Below is a small trained network, with its code and all its weights. Each question gives an input and a class and asks what happens when units are switched off, that is, made to give their printed mean instead of their output.

import numpy as np


def w(rows, s, z=0):
    codes = np.array(rows[::2]) - 128.0
    scale = np.full(codes.shape[1], s)
    scale[-1] = z or s
    return codes * scale


def norm(h):
    return h / np.sqrt((h * h).mean(-1, keepdims=True) + 1e-5)


def f(y):
    return np.maximum(y, 0)


def log_softmax(a):
    a = a - a.max(-1, keepdims=True)
    return a - np.log(np.exp(a).sum(-1, keepdims=True))


def net(x, mask):
    res = np.array(x, float).reshape(1, 8) / 4 @ E
    u = 0
    for l in range(3):
        y = f(norm(res) @ A[l][:, :-1].T + A[l][:, -1])
        res = res + np.where(mask[u : u + 4], y, B[l][:, -1]) @ B[l][:, :-1]
        u += 4
    return log_softmax(norm(res)[-1] @ U[:, :-1].T + U[:, -1])


A, B = {}, {}
E = w([
[142,54,103,107,169,100,100,29,79,81],'x0',
[97,222,120,82,104,125,214,68,167,114],'x1',
[58,49,237,173,164,113,179,132,131,165],'x2',
[202,154,136,193,154,218,92,68,107,77],'x3',
[24,102,149,134,71,67,50,121,202,55],'x4',
[238,23,63,205,124,112,140,133,216,91],'x5',
[174,167,254,37,111,212,60,129,185,175],'x6',
[137,139,122,166,161,154,121,121,120,117],'x7',
],0.0051)
A[0] = w([
[202,112,110,179,118,92,155,115,254,123,4],'L0N0',
[127,57,126,171,100,146,45,153,116,121,170],'L0N1',
[104,180,145,169,86,122,128,114,185,104,160],'L0N2',
[49,52,185,175,145,174,177,113,142,181,49],'L0N3',
],0.0089,0.0036)
B[0] = w([
[126,179,154,208,181,29,21,119,27,225,227],'L0N0',
[59,180,28,1,91,252,180,68,144,127,254],'L0N1',
[158,39,72,164,32,234,166,181,119,63,215],'L0N2',
[255,239,5,217,65,74,113,134,181,110,239],'L0N3',
],0.0067,0.0053)
A[1] = w([
[64,163,181,158,72,137,130,106,46,120,40],'L1N0',
[190,87,231,62,144,172,71,108,254,155,47],'L1N1',
[159,17,132,163,169,89,17,125,146,156,6],'L1N2',
[199,81,142,78,106,129,214,151,86,150,109],'L1N3',
],0.007,0.0022)
B[1] = w([
[38,129,176,120,107,105,101,71,149,250,195],'L1N0',
[57,120,62,203,216,100,137,182,186,80,252],'L1N1',
[10,191,136,214,114,120,69,70,7,227,201],'L1N2',
[149,2,62,101,51,190,150,180,120,62,201],'L1N3',
],0.0089,0.0029)
A[2] = w([
[88,126,154,75,178,82,96,1,49,179,168],'L2N0',
[136,142,136,104,187,105,127,204,190,113,143],'L2N1',
[191,123,122,113,193,169,215,140,112,174,4],'L2N2',
[76,52,151,151,130,86,108,138,141,86,177],'L2N3',
],0.0075,0.0021)
B[2] = w([
[196,133,91,196,118,193,82,140,23,95,254],'L2N0',
[145,190,177,171,199,98,154,158,137,39,172],'L2N1',
[78,10,37,125,131,117,70,104,248,143,180],'L2N2',
[34,2,79,91,134,157,200,171,87,116,172],'L2N3',
],0.0094,0.004)
U = w([
[72,223,197,137,140,85,83,71,54,184,173],'0',
[126,136,83,99,104,159,207,70,211,103,252],'1',
[126,36,114,91,85,150,167,91,244,81,107],'2',
[143,142,110,125,137,141,164,144,150,53,59],'3',
[183,118,178,150,111,163,191,181,108,3,205],'4',
[81,140,126,160,239,74,190,111,173,2,16],'5',
[136,142,147,106,163,116,203,109,153,80,172],'6',
[197,189,110,99,85,52,140,53,231,80,47],'7',
],0.0068,0.0013)

Each question gives the input, the list of numbers given to net, and the class t.
The units are the neurons (one row each of A and B). Each row of codes is followed by its name. A weight is (code - 128) times the scale printed after its matrix; where a second scale follows, it is the last column's (A, B and U).
mask holds one flag per neuron, layer by layer. A switched-off neuron (its flag False) gives its mean, the last column of its row in B, instead of its output. The means were averaged over made-up inputs and are rounded, as every weight is.
A unit's drop is (log p(t) with every unit on - log p(t) with that unit switched off) / (log p(t) with every unit on - log p(t) with every unit switched off).
The circuit of an input: a set's keep is (log p(t) with only the set's units on - log p(t) with every unit switched off) / (log p(t) with every unit on - log p(t) with every unit switched off). Starting from all 12 units, units are removed one at a time, each time the one whose removal leaves the highest keep (on an exact tie, the one counted first), for as long as the keep stays at least 0.8.
units of the circuit, in order: the units of the circuit, biggest drop first
top k neurons: the k neurons with the biggest drops, biggest first
top k neurons in layer l: the k neurons of layer l with the biggest drops, biggest first
input [-4,-3,8,4,4,-1,1,1], class 7: units of the circuit, in order => L0N3
input [2,-1,-1,0,-8,-4,-5,7], class 2: top 3 neurons => L2N2; L0N0; L1N3
input [3,-6,5,3,3,-5,4,-4], class 1: top 3 neurons in layer 0 => L0N0; L0N1; L0N3
input [5,3,-2,-7,-6,8,7,7], class 0: units of the circuit, in order => L0N0; L1N2
input [0,-7,-1,-1,3,-4,-4,3], class 1: top 4 neurons => L0N1; L0N0; L1N2; L2N1
input [8,-3,0,-7,-4,-3,0,-2], class 4: top 2 neurons in layer 0 => L0N1; L0N0
input [-7,-6,3,3,-7,8,-1,-8], class 0: top 3 neurons in layer 0 => L0N0; L0N2; L0N3
input [3,4,-3,-4,5,6,-6,5], class 0: units of the circuit, in order => L0N0; L1N2; L0N3
input [5,-4,-2,-2,-7,-4,-1,-5], class 2: top 2 neurons in layer 2 => L2N2; L2N0
input [6,-7,4,-1,6,7,2,-2], class 0: top 3 neurons => L0N0; L1N2; L0N2
input [-3,2,1,-3,2,5,7,-6], class 5: top 2 neurons => L1N1; L0N3
input [0,8,4,-2,5,8,-4,8], class 0: top 3 neurons => L0N0; L1N2; L0N1
input [2,-8,-2,-1,8,-4,-2,1], class 1: top 2 neurons in layer 0 => L0N1; L0N0
input [-4,4,4,-4,-2,6,3,4], class 0: units of the circuit, in order => L0N0
input [-2,6,3,2,-8,6,-2,-8], class 2: top 4 neurons => L2N2; L1N3; L0N3; L1N2
input [-3,-7,-1,4,-1,4,2,3], class 1: top 2 neurons => L0N1; L1N2
input [6,-1,2,-6,5,-5,4,-3], class 4: top 2 neurons in layer 0 => L0N0; L0N1
input [-2,6,-5,4,7,-3,5,-1], class 2: top 2 neurons in layer 0 => L0N2; L0N3
input [3,7,8,-1,4,6,8,4], class 5: top 2 neurons in layer 1 => L1N1; L1N0
input [-1,3,-5,-3,-5,-2,-1,-3], class 2: top 2 neurons in layer 2 => L2N2; L2N0
